Look-ups in named tables: a row name and a column name give one cell, copied from the table.

Miz:
,Bosem,Ketori,Sazo,Femo,Tes,Lodula,Givi
Pul,57148,58178,59197,56285,43881,59807,50873
Dedapu,73843,63734,73523,52190,49255,53019,52779
Litu,50640,40739,45554,56407,68513,45281,68444
Vez,44814,49053,44400,61505,58171,45321,50903
Zop,36068,39995,31801,56009,77764,30779,53644
Difu,60145,51067,60095,90528,41540,52020,61515
Timo,68984,59323,64329,20810,75731,39981,51903
Bap,55772,46333,50320,40807,74343,41594,62513

Vez, Sazo: 44400
Pul, Lodula: 59807
Dedapu, Sazo: 73523
Difu, Lodula: 52020
Bap, Tes: 74343
Dedapu, Femo: 52190
Vez, Ketori: 49053
Timo, Ketori: 59323
Difu, Ketori: 51067
Bap, Bosem: 55772

Zuk =
,Silu,Bagibu,Bof
Par,23,111,99
Kod,133,207,131
Nav,62,57,90
Kapoki,144,107,164
Rep,147,50,88
Kizibet,175,108,27
Nepatus,166,189,43
Nuposik,125,46,70
Zepefoz,37,123,138
Veb,55,61,85
Roguf,64,201,49
Fof,194,143,58

Nepatus, Silu: 166
Veb, Bof: 85
Kizibet, Bagibu: 108
Par, Bagibu: 111
Roguf, Bof: 49
Par, Silu: 23
Kizibet, Silu: 175
Zepefoz, Silu: 37
Fof, Silu: 194
Kod, Bagibu: 207

Gibagez
            Pez     Vop   Fogug  Fureli    Poto   Pusuk     Rop     Kuz  Nemepu    Voli
Lugete    3.121  -0.272  -0.118   1.111  -0.312   0.950   1.958   6.532  -1.268  -3.044
Kulagu    6.550   0.791   5.378  -3.597   2.425   2.558   4.997  -5.175   2.084  -0.417
Paromi   -0.721  -0.393   3.947   3.358   2.764  -2.917   1.201   3.118   3.035   1.256
Mulo      1.179   2.504   1.040   4.732   3.892  -1.126   0.812  -0.474  -0.808   6.864
Nif       2.962   1.623   2.041   0.530   0.227   2.241   1.356   1.274   2.208  -2.218
Zuk       2.051   0.366  -1.016   2.629   5.848   2.379   0.960   3.530  -0.513  -0.625
Vetad     4.192   0.324   8.465   5.258   1.311   5.948  -2.812   4.730   8.244  -1.309
Bosa     -0.149   3.429  -1.494   4.964   1.351   3.256   1.046  -1.999   1.244   1.399
Ved       4.010  -0.784  -0.090  -1.710   0.799  -2.976   1.664   1.450  -1.254  -0.416
Fuzanop   2.016   3.564  -1.282   2.406   1.846   1.540   2.643   2.178   0.446   1.777
Gom       0.695   2.581  -4.549  -0.184   2.730   0.549  -2.146   3.209  -0.629   3.314
Lusef    -5.094   2.291   1.005   3.592   2.701   4.025   1.639  -1.749   0.690  -0.165
Bezozur   1.426   1.356  -2.618   3.559   0.841  -0.062  -2.838   2.482   0.857   5.391

Pez of Ved is 4.010
Vop of Zuk is 0.366
Fogug of Gom is -4.549
Rop of Mulo is 0.812
Pusuk of Bezozur is -0.062
Vop of Nif is 1.623

Bap:
|  | Venesi | Kiv | Dek | Tizo | Zeleki | Fil | Silebo | Lazunit |
|---|---|---|---|---|---|---|---|---|
| Nesa | 2.9 | -2.3 | 1.1 | 0.6 | -2.0 | 1.1 | -0.4 | 1.8 |
| Dugo | 2.1 | 0.5 | 2.2 | -0.4 | -4.2 | 3.3 | -0.6 | 0.0 |
| Mulorit | 4.1 | -0.8 | -1.4 | 0.1 | -3.6 | -3.9 | -0.3 | 2.6 |
| Mukig | 4.6 | 2.9 | 1.9 | -4.9 | 6.6 | 6.2 | -3.3 | 2.4 |
| Nuboti | -2.3 | 3.8 | -1.6 | 1.1 | 3.8 | 2.1 | 2.9 | 1.0 |
| Muruk | 2.8 | -2.6 | 4.9 | -0.9 | -3.6 | 2.2 | 1.0 | 1.5 |
| Koni | 2.2 | 2.9 | 1.4 | -1.9 | -5.5 | -1.9 | -0.8 | -0.8 |
| Kur | -0.3 | 1.6 | 3.1 | -1.6 | 5.3 | 0.8 | -0.7 | 0.7 |
| Riz | 2.0 | -0.1 | 1.0 | 2.0 | 1.5 | -2.2 | 2.2 | 2.0 |
| Limi | -2.2 | 3.2 | -4.9 | 0.2 | 4.5 | 3.6 | -0.7 | 1.8 |

Muruk, Dek: 4.9
Muruk, Fil: 2.2
Nuboti, Silebo: 2.9
Muruk, Venesi: 2.8
Kur, Kiv: 1.6
Muruk, Kiv: -2.6
Kur, Venesi: -0.3

Vus =
columns: Fasetep, Kalefoz, Moduk, Leb, Rasif, Patunov, Nuzefu, Vomabeb, Pizib
Movune: [-5.1, 2.0, -2.3, -9.8, -2.1, -7.7, -1.8, 2.2, -4.7]
Buk: [-5.1, 5.9, -0.4, -4.2, 0.1, -4.1, -5.2, 1.5, -9.9]
Gon: [3.5, -9.0, -0.3, -1.8, -7.0, 1.7, -2.5, -1.8, -5.6]
Pulem: [-0.7, -0.5, 0.0, -4.1, -7.1, 0.1, -0.4, -1.4, -3.1]

Fasetep of Gon = 3.5
Patunov of Gon = 1.7
Fasetep of Buk = -5.1
Leb of Movune = -9.8
Nuzefu of Pulem = -0.4
Moduk of Buk = -0.4
Patunov of Pulem = 0.1
Rasif of Gon = -7.0
Pizib of Buk = -9.9
Nuzefu of Gon = -2.5
Moduk of Gon = -0.3
Fasetep of Movune = -5.1
Kalefoz of Buk = 5.9
Patunov of Movune = -7.7
Rasif of Pulem = -7.1
Pizib of Movune = -4.7
Leb of Pulem = -4.1
Pizib of Pulem = -3.1
Kalefoz of Gon = -9.0
Row with the largest Vomabeb: Movune

Table Mezu
,Laresab,Pegiri,Velumu,Kun,Pakof,Num
Rukufeb,83,120,68,96,142,161
Mimapi,135,61,29,151,174,3
Mufet,172,132,96,152,172,150
Zep,71,78,39,47,134,88
Nefi,173,132,234,82,73,112
Lel,109,128,168,77,72,114
Dig,117,88,19,202,137,60

What is the Pakof of Mufet in Mezu? 172
What is the Laresab of Lel in Mezu? 109
What is the Kun of Lel in Mezu? 77
What is the Velumu of Mufet in Mezu? 96
What is the Kun of Dig in Mezu? 202
What is the Kun of Zep in Mezu? 47
What is the Pakof of Mimapi in Mezu? 174
What is the Pegiri of Dig in Mezu? 88
What is the Pegiri of Mimapi in Mezu? 61
What is the Pegiri of Rukufeb in Mezu? 120
What is the Velumu of Lel in Mezu? 168
What is the Kun of Nefi in Mezu? 82
What is the Pegiri of Mufet in Mezu? 132
What is the Pakof of Lel in Mezu? 72
What is the Pakof of Rukufeb in Mezu? 142
What is the Pegiri of Zep in Mezu? 78
Row with the largest Pakof: Mimapi

